Below are the code and all the weights of a small trained network. Each question names an input and a class and asks about switching units off, where a switched-off unit gives its printed mean instead of its output.

import numpy as np


def w(rows, s, z=0):
    codes = np.array(rows[::2]) - 128.0
    scale = np.full(codes.shape[1], s)
    scale[-1] = z or s
    return codes * scale


def f(y):
    return np.maximum(y, 0)


def log_softmax(a):
    a = a - a.max(-1, keepdims=True)
    return a - np.log(np.exp(a).sum(-1, keepdims=True))


def net(x, mask):
    res = np.array(x, float).reshape(1, 7) / 4 @ E
    y = f(res @ A[0][:, :-1].T + A[0][:, -1])
    res = res + np.where(mask, y, B[0][:, -1]) @ B[0][:, :-1]
    return log_softmax(res[-1] @ U[:, :-1].T + U[:, -1])


A, B = {}, {}
E = w([
[145,124,2,109,148,146,152,186,164,163,54],'x0',
[112,130,73,133,135,215,116,208,120,234,96],'x1',
[129,159,53,96,56,128,133,194,213,101,118],'x2',
[100,117,94,204,56,136,133,166,155,65,110],'x3',
[111,53,110,221,59,110,62,129,131,149,72],'x4',
[129,81,67,196,125,118,118,139,117,136,92],'x5',
[231,166,96,52,153,31,178,90,138,70,56],'x6',
],0.0056)
A[0] = w([
[67,32,76,241,64,123,96,182,96,141,97,197],'neuron 0',
[109,48,3,203,99,156,116,173,152,182,52,202],'neuron 1',
[130,143,188,77,218,101,133,29,46,183,139,219],'neuron 2',
[100,101,234,192,131,93,115,47,90,97,171,255],'neuron 3',
[173,122,227,144,155,116,119,50,73,96,142,181],'neuron 4',
[122,82,127,238,53,163,92,152,131,118,169,227],'neuron 5',
[83,148,167,177,41,117,122,145,152,81,168,149],'neuron 6',
[186,193,63,53,117,73,177,115,182,62,74,191],'neuron 7',
[110,205,96,51,157,152,154,160,131,196,139,233],'neuron 8',
[185,195,86,63,127,79,187,163,188,85,76,172],'neuron 9',
[100,108,138,164,44,147,138,183,115,134,169,190],'neuron 10',
],0.0056,0.0026)
B[0] = w([
[89,48,95,195,115,115,61,110,148,187,68,240],'neuron 0',
[122,106,2,209,168,88,144,166,163,185,47,251],'neuron 1',
[176,170,176,95,174,92,182,149,64,156,165,235],'neuron 2',
[85,117,197,104,146,97,92,65,106,148,135,253],'neuron 3',
[103,134,217,118,179,70,146,65,77,101,149,222],'neuron 4',
[82,100,131,139,128,133,46,92,164,149,120,225],'neuron 5',
[77,67,165,105,76,174,66,65,192,73,146,197],'neuron 6',
[192,178,68,139,48,77,221,130,134,15,140,249],'neuron 7',
[197,204,89,71,126,224,140,203,137,148,180,222],'neuron 8',
[191,148,50,113,65,99,206,129,187,69,184,235],'neuron 9',
[115,101,113,144,101,171,68,119,176,140,137,192],'neuron 10',
],0.0073,0.0062)
U = w([
[69,106,187,125,70,166,76,76,161,104,159,4],'0',
[105,91,62,197,140,121,105,140,140,202,26,107],'1',
[200,169,79,110,29,103,205,134,157,51,147,154],'2',
[142,146,194,104,212,57,163,83,13,141,148,147],'3',
[146,182,130,75,172,255,140,213,114,194,176,206],'4',
],0.0077,0.0014)

Each question gives the input, the list of numbers given to net, and the class t.
The units are the neurons (one row each of A and B). Each row of codes is followed by its name. A weight is (code - 128) times the scale printed after its matrix; where a second scale follows, it is the last column's (A, B and U).
mask holds one flag per neuron, in row order. A switched-off neuron (its flag False) gives its mean, the last column of its row in B, instead of its output. The means were averaged over made-up inputs and are rounded, as every weight is.
A unit's drop is (log p(t) with every unit on - log p(t) with that unit switched off) / (log p(t) with every unit on - log p(t) with every unit switched off).
The circuit of an input: a set's keep is (log p(t) with only the set's units on - log p(t) with every unit switched off) / (log p(t) with every unit on - log p(t) with every unit switched off). Starting from all 11 units, units are removed one at a time, each time the one whose removal leaves the highest keep (on an exact tie, the one counted first), for as long as the keep stays at least 0.8.
circuit, biggest first: the units of the circuit, biggest drop first
unit that matters most: the unit with the biggest drop
top k neurons: the k neurons with the biggest drops, biggest first
drop when u is switched off: that unit's drop, to one decimal
input [5,7,-8,-7,-3,4,2], class 4: unit that matters most -> neuron 8
input [-1,7,3,8,-1,-3,2], class 1: circuit, biggest first -> (neuron 1; neuron 0)
input [-7,-8,6,-3,-3,-6,-2], class 3: circuit, biggest first -> (neuron 4; neuron 2)
input [5,-4,-6,-6,8,-7,-8], class 3: circuit, biggest first -> (neuron 2; neuron 3)
input [-7,-4,3,6,3,4,6], class 0: circuit, biggest first -> (neuron 6; neuron 3)
input [7,5,-7,-6,7,-7,3], class 4: top 2 neurons -> (neuron 8; neuron 0)
input [8,7,0,-2,1,6,8], class 2: top 2 neurons -> (neuron 7; neuron 9)
input [2,5,7,5,-8,7,-4], class 1: drop when neuron 1 is switched off -> 0.4
input [-3,6,-2,-1,-5,6,2], class 4: drop when neuron 10 is switched off -> 0.0
input [-5,-5,8,6,0,-4,-1], class 0: drop when neuron 6 is switched off -> 0.4
